Below is a small trained network, with its code and all its weights. Each question gives an input and a target symbol and asks what happens when units are switched off, that is, made to give their printed mean instead of their output.

import numpy as np


def w(rows, s, z=0):
    codes = np.array(rows[::2]) - 128.0
    scale = np.full(codes.shape[1], s)
    scale[-1] = z or s
    return codes * scale


def f(y):
    return np.maximum(y, 0)


def softmax(a):
    e = np.exp(a - a.max(-1, keepdims=True))
    return e / e.sum(-1, keepdims=True)


def log_softmax(a):
    a = a - a.max(-1, keepdims=True)
    return a - np.log(np.exp(a).sum(-1, keepdims=True))


def net(x, mask):
    ids = ['αβεζημξσ'.index(c) for c in x.split()]
    T = len(ids)
    res = E[ids] + P[:T]
    u = 0
    for l in range(3):
        q, k, v = (res @ M[l].T for M in (Q, K, V))
        z = softmax(np.where(np.tri(T) > 0, q @ k.T / 4**0.5, -1e9)) @ v
        res = res + np.where(mask[u], z, O[l][:, -1]) @ O[l][:, :-1]
        u += 1
        y = f(res @ A[l][:, :-1].T + A[l][:, -1])
        res = res + np.where(mask[u : u + 8], y, B[l][:, -1]) @ B[l][:, :-1]
        u += 8
    return log_softmax(res[-1] @ U[:, :-1].T + U[:, -1])


Q, K, V, O, A, B = {}, {}, {}, {}, {}, {}
E = w([
[108,71,57,206,182,124,134],'α',
[167,221,95,170,25,7,132],'β',
[36,53,102,155,120,211,161],'ε',
[176,106,142,88,225,96,177],'ζ',
[26,139,160,142,78,98,91],'η',
[116,114,207,210,143,33,105],'μ',
[125,151,184,88,59,205,94],'ξ',
[70,184,137,121,104,87,220],'σ',
],0.015)
P = w([
[119,48,39,120,42,167,36],'0',
[94,52,1,151,70,173,13],'1',
[111,69,63,185,63,150,81],'2',
[122,82,107,182,83,138,94],'3',
[116,122,129,175,97,134,110],'4',
[124,119,150,173,105,115,133],'5',
[129,114,166,150,101,95,151],'6',
[128,125,173,152,112,83,156],'7',
[136,127,192,143,121,74,177],'8',
[136,133,193,146,115,63,196],'9',
[136,151,188,155,119,59,212],'10',
[138,154,194,151,122,46,221],'11',
],0.0032)
Q[0] = w([
[157,162,219,103,112,80,119],'L0H1',
[130,151,140,198,127,3,164],'L0H1',
[104,66,112,217,120,171,118],'L0H1',
[196,45,100,181,192,136,130],'L0H1',
],0.0063)
K[0] = w([
[183,244,123,112,59,128,11],'L0H1',
[169,196,6,199,80,27,206],'L0H1',
[85,48,82,190,118,176,110],'L0H1',
[253,122,79,149,182,134,84],'L0H1',
],0.0058)
V[0] = w([
[70,87,188,114,130,254,91],'L0H1',
[130,68,77,160,110,131,73],'L0H1',
[59,119,142,131,122,122,133],'L0H1',
[234,204,63,201,14,110,106],'L0H1',
],0.0062)
O[0] = w([
[89,137,192,155,117,90,168,3],'L0H1',
[149,137,124,156,236,161,126,139],'L0H1',
[159,124,130,198,85,111,143,124],'L0H1',
[24,253,3,74,168,128,98,239],'L0H1',
],0.0076,0.0031)
A[0] = w([
[173,145,118,173,64,69,137,94],'L0N1',
[209,120,124,149,72,75,118,251],'L0N2',
[99,39,101,162,75,204,104,169],'L0N3',
[119,145,91,110,25,112,113,146],'L0N4',
[114,154,78,144,60,75,55,5],'L0N5',
[125,220,80,106,164,1,118,160],'L0N6',
[121,132,118,29,196,123,202,193],'L0N7',
[152,177,145,125,60,177,43,241],'L0N8',
],0.0085,0.0032)
B[0] = w([
[177,132,87,42,239,94,47,143],'L0N1',
[44,144,21,134,194,168,13,161],'L0N2',
[1,100,35,169,94,176,113,170],'L0N3',
[135,128,232,78,143,120,96,185],'L0N4',
[65,110,165,98,234,156,126,182],'L0N5',
[139,91,14,99,167,141,108,251],'L0N6',
[197,69,87,136,74,188,173,207],'L0N7',
[101,51,201,174,119,190,102,187],'L0N8',
],0.0066,0.011)
Q[1] = w([
[209,189,122,95,163,161,188],'L1H1',
[169,115,119,131,143,150,184],'L1H1',
[123,233,176,174,114,145,50],'L1H1',
[139,175,179,181,128,121,1],'L1H1',
],0.0064)
K[1] = w([
[214,115,23,113,196,52,221],'L1H1',
[125,79,15,81,99,173,114],'L1H1',
[143,126,147,187,4,153,180],'L1H1',
[159,27,201,244,7,196,94],'L1H1',
],0.0046)
V[1] = w([
[129,72,181,136,117,98,55],'L1H1',
[134,203,110,153,111,67,57],'L1H1',
[133,212,183,156,184,193,169],'L1H1',
[174,29,153,216,14,2,156],'L1H1',
],0.0038)
O[1] = w([
[29,157,113,235,72,102,177,127],'L1H1',
[114,152,207,82,197,79,208,123],'L1H1',
[136,74,71,66,108,180,120,104],'L1H1',
[171,179,72,61,254,203,123,8],'L1H1',
],0.0043,0.015)
A[1] = w([
[103,44,144,178,116,56,98,214],'L1N1',
[96,127,165,196,140,121,194,92],'L1N2',
[191,82,37,122,187,199,132,173],'L1N3',
[29,118,164,188,166,37,105,199],'L1N4',
[126,219,230,111,108,111,150,52],'L1N5',
[129,95,87,183,151,207,159,3],'L1N6',
[143,179,2,71,137,138,86,188],'L1N7',
[159,131,248,109,118,64,181,237],'L1N8',
],0.0074,0.0025)
B[1] = w([
[108,175,121,141,187,191,127,243],'L1N1',
[125,143,116,56,113,142,165,165],'L1N2',
[54,91,154,160,188,94,159,255],'L1N3',
[200,158,123,110,174,172,137,218],'L1N4',
[217,96,124,137,116,126,206,138],'L1N5',
[144,159,38,63,77,143,127,175],'L1N6',
[163,137,132,46,101,104,93,253],'L1N7',
[166,254,134,104,92,171,150,152],'L1N8',
],0.0092,0.0098)
Q[2] = w([
[254,101,116,29,166,101,121],'L2H1',
[61,121,113,204,137,106,178],'L2H1',
[20,161,108,190,85,195,139],'L2H1',
[148,146,188,72,134,159,127],'L2H1',
],0.0081)
K[2] = w([
[202,28,146,184,105,75,255],'L2H1',
[157,130,72,50,180,141,94],'L2H1',
[35,187,125,82,97,180,2],'L2H1',
[50,219,192,164,79,150,159],'L2H1',
],0.0071)
V[2] = w([
[113,165,168,177,75,187,144],'L2H1',
[36,131,101,74,65,80,59],'L2H1',
[156,253,111,69,143,178,72],'L2H1',
[167,206,95,87,99,145,115],'L2H1',
],0.0046)
O[2] = w([
[125,131,163,144,197,230,89,3],'L2H1',
[109,134,187,100,69,60,191,200],'L2H1',
[65,219,162,101,80,68,127,170],'L2H1',
[101,138,171,139,113,2,78,121],'L2H1',
],0.0042,0.0082)
A[2] = w([
[192,112,117,86,80,97,159,159],'L2N1',
[167,135,2,55,199,116,93,145],'L2N2',
[203,212,86,99,43,230,182,199],'L2N3',
[227,87,160,177,59,230,104,56],'L2N4',
[28,111,117,121,62,123,115,2],'L2N5',
[53,73,84,213,135,183,86,14],'L2N6',
[79,78,141,171,57,81,140,29],'L2N7',
[98,86,76,103,68,128,140,120],'L2N8',
],0.007,0.004)
B[2] = w([
[160,214,216,116,112,232,128,153],'L2N1',
[139,144,173,222,49,113,189,252],'L2N2',
[180,87,55,85,82,151,49,174],'L2N3',
[59,59,131,236,95,65,45,144],'L2N4',
[121,39,2,200,183,136,75,157],'L2N5',
[145,231,165,113,37,227,208,156],'L2N6',
[57,193,62,166,214,135,97,150],'L2N7',
[175,89,178,150,251,129,103,165],'L2N8',
],0.0064,0.019)
U = w([
[112,9,154,120,187,135,162,224],'α',
[102,183,159,163,49,114,208,26],'β',
[113,132,174,42,195,176,116,164],'ε',
[253,160,184,46,22,134,160,242],'ζ',
[179,137,98,191,177,122,63,39],'η',
[76,66,21,138,189,78,43,152],'μ',
[106,89,86,59,126,164,130,3],'ξ',
[109,81,168,157,82,136,93,88],'σ',
],0.0077,0.0043)

Each question gives the input, a string of symbols that net reads in full, and the target symbol t.
The units are the heads (4 rows each of Q, K, V and O) and the neurons (one row each of A and B). Each row of codes is followed by its name. A weight is (code - 128) times the scale printed after its matrix; where a second scale follows, it is the last column's (O, A, B and U).
mask holds one flag per unit, layer by layer, with each layer's heads first. A switched-off unit (its flag False) gives its mean, the last column of its rows in O or B, instead of its output. The means were averaged over made-up inputs and are rounded, as every weight is.
A unit's drop is (log p(t) with every unit on - log p(t) with that unit switched off) / (log p(t) with every unit on - log p(t) with every unit switched off).
The circuit of an input: a set's keep is (log p(t) with only the set's units on - log p(t) with every unit switched off) / (log p(t) with every unit on - log p(t) with every unit switched off). Starting from the 12 units with the biggest drops (on a tie, the unit counted first), units are removed one at a time, each time the one whose removal leaves the highest keep (on an exact tie, the one counted first), for as long as the keep stays at least 0.8.
units of the circuit, in order: the units of the circuit, biggest drop first
most important unit: the unit with the biggest drop
k most important neurons: the k neurons with the biggest drops, biggest first
k most important neurons of layer l: the k neurons of layer l with the biggest drops, biggest first
drop of u: that unit's drop, to one decimal
input β μ ζ ζ ζ η ζ μ ζ ζ, target ζ: units of the circuit, in order => L1H1; L0N6; L1N8; L0H1
input ξ ξ ξ μ β ε ζ ζ ζ ε, target β: 3 most important neurons of layer 1 => L1N4; L1N7; L1N8
input ζ ζ ζ ζ ζ ζ β ζ ζ ζ σ, target μ: units of the circuit, in order => L0H1; L2N5; L2N2; L2H1
input ξ ξ ζ ξ ζ ζ ζ α β ε β, target μ: 3 most important neurons => L1N3; L0N6; L0N8
input ζ ξ ζ β ε ζ β, target μ: 4 most important neurons of layer 0 => L0N6; L0N8; L0N5; L0N7
input β ζ σ μ ζ ζ ζ ε, target μ: 2 most important neurons of layer 0 => L0N3; L0N4
input β ξ ξ ξ μ ζ α ζ ξ ζ σ, target μ: 3 most important neurons => L0N5; L2N5; L2N2
input ζ ξ ε, target ξ: 2 most important neurons => L2N6; L0N3
input α ζ μ β ζ ξ σ ζ, target ζ: 3 most important neurons => L1N3; L0N3; L0N2
input β ζ ζ ξ ζ ξ ξ ε, target μ: units of the circuit, in order => L0N3; L2N5
input β η α ζ, target μ: most important unit => L0H1
input β α ζ ξ, target μ: 3 most important neurons => L2N5; L2N2; L2N7
input ζ β ξ α β α ξ ζ ζ ε σ ξ, target σ: 2 most important neurons of layer 2 => L2N4; L2N6
input α β ζ ζ ξ ζ ξ, target β: units of the circuit, in order => L1N7; L0H1
input β ζ ξ β ξ ξ ζ ε α ξ ξ, target σ: units of the circuit, in order => L2N4; L2H1; L0N8
input α β α η ζ μ ε ξ μ ζ, target β: 4 most important neurons => L1N7; L0N4; L0N6; L1N4
input β ε β ζ α ξ σ σ α α, target β: most important unit => L1N7
input ζ η ζ ξ ε β ζ ζ ζ ζ ξ μ, target μ: 3 most important neurons of layer 1 => L1N7; L1N3; L1N8
input α ζ α β β ζ ζ α ζ η α σ, target ζ: 2 most important neurons => L1N3; L1N7
input ζ ζ ζ α ξ ξ ζ σ, target ζ: 2 most important neurons of layer 1 => L1N3; L1N1
input σ σ ζ ξ ζ ζ ξ ζ β η, target μ: most important unit => L1H1
input β β ζ ε η α ζ ξ α α, target β: 3 most important neurons => L1N4; L1N7; L0N6
input ξ σ ζ β ζ ζ η ζ ξ μ, target μ: 3 most important neurons of layer 1 => L1N3; L1N7; L1N8
input ζ β ζ ζ μ ζ ξ η, target μ: 4 most important neurons of layer 2 => L2N2; L2N5; L2N6; L2N1
input ζ ζ ξ β ζ ζ ξ, target β: 2 most important neurons of layer 1 => L1N7; L1N5
input ζ ξ α μ, target η: drop of L2H1 => 0.1
input η ε ζ β η ζ, target β: drop of L0N7 => 0.9
input β ε ζ, target μ: drop of L0N3 => -0.1
